Below are the code and all the weights of a small trained network. Each question names an input and a class and asks about switching units off, where a switched-off unit gives its printed mean instead of its output.

import numpy as np


def w(rows, s, z=0):
    codes = np.array(rows[::2]) - 128.0
    scale = np.full(codes.shape[1], s)
    scale[-1] = z or s
    return codes * scale


def f(y):
    return y / 2 * (1 + np.tanh(0.7978845608 * (y + 0.044715 * y**3)))


def log_softmax(a):
    a = a - a.max(-1, keepdims=True)
    return a - np.log(np.exp(a).sum(-1, keepdims=True))


def net(x, mask):
    res = np.array(x, float).reshape(1, 8) / 4 @ E
    y = f(res @ A[0][:, :-1].T + A[0][:, -1])
    res = res + np.where(mask, y, B[0][:, -1]) @ B[0][:, :-1]
    return log_softmax(res[-1] @ U[:, :-1].T + U[:, -1])


A, B = {}, {}
E = w([
[129,125,132,128,128,124],'x0',
[127,130,127,127,129,120],'x1',
[125,143,5,231,65,83],'x2',
[201,164,77,70,113,209],'x3',
[165,131,100,190,221,80],'x4',
[120,128,119,133,132,131],'x5',
[131,122,135,131,126,130],'x6',
[129,254,191,224,101,140],'x7',
],0.0096)
A[0] = w([
[122,210,130,139,153,125,22],'neuron 0',
[141,161,170,191,91,174,6],'neuron 1',
[115,224,171,168,136,161,50],'neuron 2',
[166,155,89,150,254,74,81],'neuron 3',
[34,139,121,87,36,153,138],'neuron 4',
[132,55,116,92,133,71,160],'neuron 5',
[241,159,94,114,117,197,233],'neuron 6',
[152,137,35,174,31,68,61],'neuron 7',
[143,166,153,144,97,130,253],'neuron 8',
[129,219,177,130,112,44,155],'neuron 9',
],0.0089,0.0042)
B[0] = w([
[179,79,104,84,100,143,152],'neuron 0',
[160,136,77,80,115,119,168],'neuron 1',
[131,113,68,37,121,118,208],'neuron 2',
[200,107,170,165,50,146,220],'neuron 3',
[254,172,117,244,161,151,215],'neuron 4',
[107,165,62,132,123,123,213],'neuron 5',
[38,117,151,210,122,72,254],'neuron 6',
[120,231,219,20,145,67,240],'neuron 7',
[106,83,91,148,201,138,206],'neuron 8',
[97,113,76,130,117,140,208],'neuron 9',
],0.0098,0.0074)
U = w([
[139,169,212,64,154,104,133],'0',
[120,139,121,160,155,111,253],'1',
[245,123,143,188,74,128,21],'2',
[116,106,43,81,89,114,26],'3',
[86,130,147,152,95,119,190],'4',
[104,132,142,160,134,108,155],'5',
[21,116,151,193,70,113,93],'6',
],0.012,0.005)

Each question gives the input, the list of numbers given to net, and the class t.
The units are the neurons (one row each of A and B). Each row of codes is followed by its name. A weight is (code - 128) times the scale printed after its matrix; where a second scale follows, it is the last column's (A, B and U).
mask holds one flag per neuron, in row order. A switched-off neuron (its flag False) gives its mean, the last column of its row in B, instead of its output. The means were averaged over made-up inputs and are rounded, as every weight is.
A unit's drop is (log p(t) with every unit on - log p(t) with that unit switched off) / (log p(t) with every unit on - log p(t) with every unit switched off).
The circuit of an input: a set's keep is (log p(t) with only the set's units on - log p(t) with every unit switched off) / (log p(t) with every unit on - log p(t) with every unit switched off). Starting from all 10 units, units are removed one at a time, each time the one whose removal leaves the highest keep (on an exact tie, the one counted first), for as long as the keep stays at least 0.8.
units of the circuit, in order: the units of the circuit, biggest drop first
unit that matters most: the unit with the biggest drop
top k neurons: the k neurons with the biggest drops, biggest first
drop of u: that unit's drop, to one decimal
input [-6,-4,-1,7,6,5,-8,3], class 4: unit that matters most -> neuron 6
input [0,-1,3,6,-5,4,6,7], class 3: top 2 neurons -> (neuron 2; neuron 1)
input [0,8,-1,-5,-7,-1,1,-2], class 2: top 2 neurons -> (neuron 4; neuron 6)
input [-5,-8,-7,-5,-5,-3,2,8], class 3: top 4 neurons -> (neuron 2; neuron 9; neuron 7; neuron 1)
input [-6,-3,5,7,-5,4,8,-1], class 4: units of the circuit, in order -> (neuron 6; neuron 7)
input [1,-2,3,-7,-5,-7,-5,5], class 5: units of the circuit, in order -> (neuron 4; neuron 3; neuron 6)
input [-7,-6,-3,0,-6,-5,2,4], class 1: top 4 neurons -> (neuron 3; neuron 8; neuron 7; neuron 4)
input [4,6,-4,0,-5,-1,4,-1], class 2: units of the circuit, in order -> (neuron 7; neuron 4)
input [-1,8,5,-4,7,7,-1,6], class 2: top 4 neurons -> (neuron 3; neuron 6; neuron 0; neuron 5)
input [-2,5,-3,2,7,-7,0,-5], class 2: top 2 neurons -> (neuron 3; neuron 7)
input [2,-3,6,-3,7,6,8,8], class 3: units of the circuit, in order -> (neuron 2; neuron 9; neuron 1)
input [3,-7,3,-8,-4,-7,1,8], class 3: top 4 neurons -> (neuron 2; neuron 1; neuron 9; neuron 6)
input [-7,1,5,-4,-4,-2,1,6], class 1: top 4 neurons -> (neuron 4; neuron 8; neuron 9; neuron 3)
input [4,-1,8,8,2,-2,-4,-3], class 0: unit that matters most -> neuron 7
input [0,-5,7,5,-5,2,-5,8], class 3: top 4 neurons -> (neuron 2; neuron 1; neuron 9; neuron 0)
input [8,-3,-6,6,-3,-6,-8,5], class 1: units of the circuit, in order -> (neuron 7; neuron 8)
input [7,-8,-4,-4,-6,-7,-6,0], class 1: top 2 neurons -> (neuron 7; neuron 3)
input [-2,-6,-5,-5,7,6,-1,-3], class 2: top 2 neurons -> (neuron 3; neuron 7)
input [-4,-4,-5,8,-5,-6,6,5], class 6: top 2 neurons -> (neuron 6; neuron 7)
input [-2,7,1,-7,-7,-1,-1,5], class 2: unit that matters most -> neuron 4
input [-2,6,-6,7,3,5,6,7], class 3: units of the circuit, in order -> (neuron 2; neuron 7; neuron 4)
input [0,3,8,7,5,7,2,2], class 0: drop of neuron 7 -> 1.1
input [0,-2,6,-6,6,0,-6,5], class 0: drop of neuron 7 -> 1.0
input [-7,4,1,-7,-8,1,-4,-5], class 2: drop of neuron 6 -> 0.1
